Below is a small trained network, with its code and all its weights. Each question gives an input and a target symbol and asks what happens when units are switched off, that is, made to give their printed mean instead of their output.

import numpy as np


def w(rows, s, z=0):
    codes = np.array(rows[::2]) - 128.0
    scale = np.full(codes.shape[1], s)
    scale[-1] = z or s
    return codes * scale


def norm(h):
    return h / np.sqrt((h * h).mean(-1, keepdims=True) + 1e-5)


def f(y):
    return y / 2 * (1 + np.tanh(0.7978845608 * (y + 0.044715 * y**3)))


def softmax(a):
    e = np.exp(a - a.max(-1, keepdims=True))
    return e / e.sum(-1, keepdims=True)


def log_softmax(a):
    a = a - a.max(-1, keepdims=True)
    return a - np.log(np.exp(a).sum(-1, keepdims=True))


def net(x, mask):
    ids = ['ΞΨαβγεζλμπτφω'.index(c) for c in x.split()]
    T = len(ids)
    res = E[ids] + P[:T]
    r = norm(res)
    for j in range(2):
        rows = slice(3 * j, 3 * j + 3)
        q, k, v = (r @ M[0][rows].T for M in (Q, K, V))
        z = softmax(np.where(np.tri(T) > 0, q @ k.T / 3**0.5, -1e9)) @ v
        o = O[0][rows]
        res = res + np.where(mask[j], z, o[:, -1]) @ o[:, :-1]
    y = f(norm(res) @ A[0][:, :-1].T + A[0][:, -1])
    res = res + np.where(mask[2:6], y, B[0][:, -1]) @ B[0][:, :-1]
    return log_softmax(norm(res)[-1] @ U[:, :-1].T + U[:, -1])


Q, K, V, O, A, B = {}, {}, {}, {}, {}, {}
E = w([
[150,139,138],'Ξ',
[117,124,106],'Ψ',
[118,128,110],'α',
[159,115,133],'β',
[120,72,111],'γ',
[156,151,131],'ε',
[145,136,80],'ζ',
[111,153,120],'λ',
[114,111,146],'μ',
[64,113,4],'π',
[113,108,95],'τ',
[148,140,111],'φ',
[104,165,103],'ω',
],0.03)
P = w([
[204,252,41],'0',
[166,162,55],'1',
[159,131,86],'2',
[177,113,128],'3',
[166,93,118],'4',
[182,90,127],'5',
[197,88,129],'6',
[207,96,121],'7',
[218,90,104],'8',
],0.0043)
Q[0] = w([
[77,139,66],'H1',
[179,208,162],'H1',
[2,143,241],'H1',
[245,119,217],'H2',
[174,95,72],'H2',
[36,241,173],'H2',
],0.0054)
K[0] = w([
[151,131,184],'H1',
[27,147,121],'H1',
[67,142,80],'H1',
[2,95,221],'H2',
[42,206,164],'H2',
[222,129,38],'H2',
],0.0084)
V[0] = w([
[28,162,53],'H1',
[103,114,191],'H1',
[219,8,93],'H1',
[175,200,46],'H2',
[107,97,164],'H2',
[137,2,52],'H2',
],0.0068)
O[0] = w([
[101,180,93,62],'H1',
[171,112,108,70],'H1',
[152,90,195,253],'H1',
[130,86,254,159],'H2',
[233,133,63,114],'H2',
[153,89,88,176],'H2',
],0.008,0.0041)
A[0] = w([
[175,129,158,80],'N1',
[183,159,163,73],'N2',
[198,253,35,105],'N3',
[83,112,176,253],'N4',
],0.012,0.0042)
B[0] = w([
[104,199,86,172],'N1',
[145,174,91,160],'N2',
[48,11,149,234],'N3',
[102,95,106,254],'N4',
],0.012,0.004)
U = w([
[67,48,103,155],'Ξ',
[133,102,55,139],'Ψ',
[167,95,65,58],'α',
[159,127,66,88],'β',
[65,144,129,162],'γ',
[98,131,112,2],'ε',
[193,63,202,209],'ζ',
[56,142,143,181],'λ',
[123,146,135,26],'μ',
[90,147,113,58],'π',
[129,156,135,171],'τ',
[104,172,157,110],'φ',
[86,131,3,128],'ω',
],0.015,0.005)

Each question gives the input, a string of symbols that net reads in full, and the target symbol t.
The units are the heads (3 rows each of Q, K, V and O) and the neurons (one row each of A and B). Each row of codes is followed by its name. A weight is (code - 128) times the scale printed after its matrix; where a second scale follows, it is the last column's (O, A, B and U).
mask holds one flag per unit, heads first, then neurons. A switched-off unit (its flag False) gives its mean, the last column of its rows in O or B, instead of its output. The means were averaged over made-up inputs and are rounded, as every weight is.
A unit's drop is (log p(t) with every unit on - log p(t) with that unit switched off) / (log p(t) with every unit on - log p(t) with every unit switched off).
The circuit of an input: a set's keep is (log p(t) with only the set's units on - log p(t) with every unit switched off) / (log p(t) with every unit on - log p(t) with every unit switched off). Starting from all 6 units, units are removed one at a time, each time the one whose removal leaves the highest keep (on an exact tie, the one counted first), for as long as the keep stays at least 0.8.
circuit, biggest first: the units of the circuit, biggest drop first
k most important neurons: the k neurons with the biggest drops, biggest first
heads that matter: for each layer, one digit per head in row order, 1 if its drop is at least 0.15 and else 0, layers parted by /
drop of u: that unit's drop, to one decimal
input λ μ β β Ξ, target Ξ: heads that matter	01
input β β φ, target ζ: heads that matter	11
input μ φ β, target Ξ: heads that matter	01
input β φ π λ β β β α, target ζ: circuit, biggest first	H1
input γ μ β ζ Ψ Ψ β π Ψ, target ζ: circuit, biggest first	H1; N3
input β ε π Ψ ζ β ζ, target ζ: circuit, biggest first	H2; H1
input λ Ψ β μ ε, target Ξ: heads that matter	00
input β β μ β μ ζ β μ ω, target Ξ: 2 most important neurons	N4; N1
input λ ω β ζ β α, target ζ: circuit, biggest first	H1; H2
input α μ β ω β ω τ λ Ξ, target Ξ: circuit, biggest first	N3; H2
input Ψ τ β μ γ ε, target Ξ: circuit, biggest first	H2; N3
input φ ζ α β φ, target ζ: circuit, biggest first	H2; N3
input β φ ω β β β β ζ, target ζ: circuit, biggest first	H1; H2
input φ ω μ Ξ μ π β φ, target Ξ: circuit, biggest first	N3
input μ φ π φ β μ β Ψ, target ζ: drop of N3	0.2
input π λ μ β ε ω ζ, target Ξ: drop of H1	-0.2
input Ψ μ α μ β μ γ β ω, target Ξ: drop of H2	0.0
input μ ω τ π β, target Ξ: drop of H1	0.3
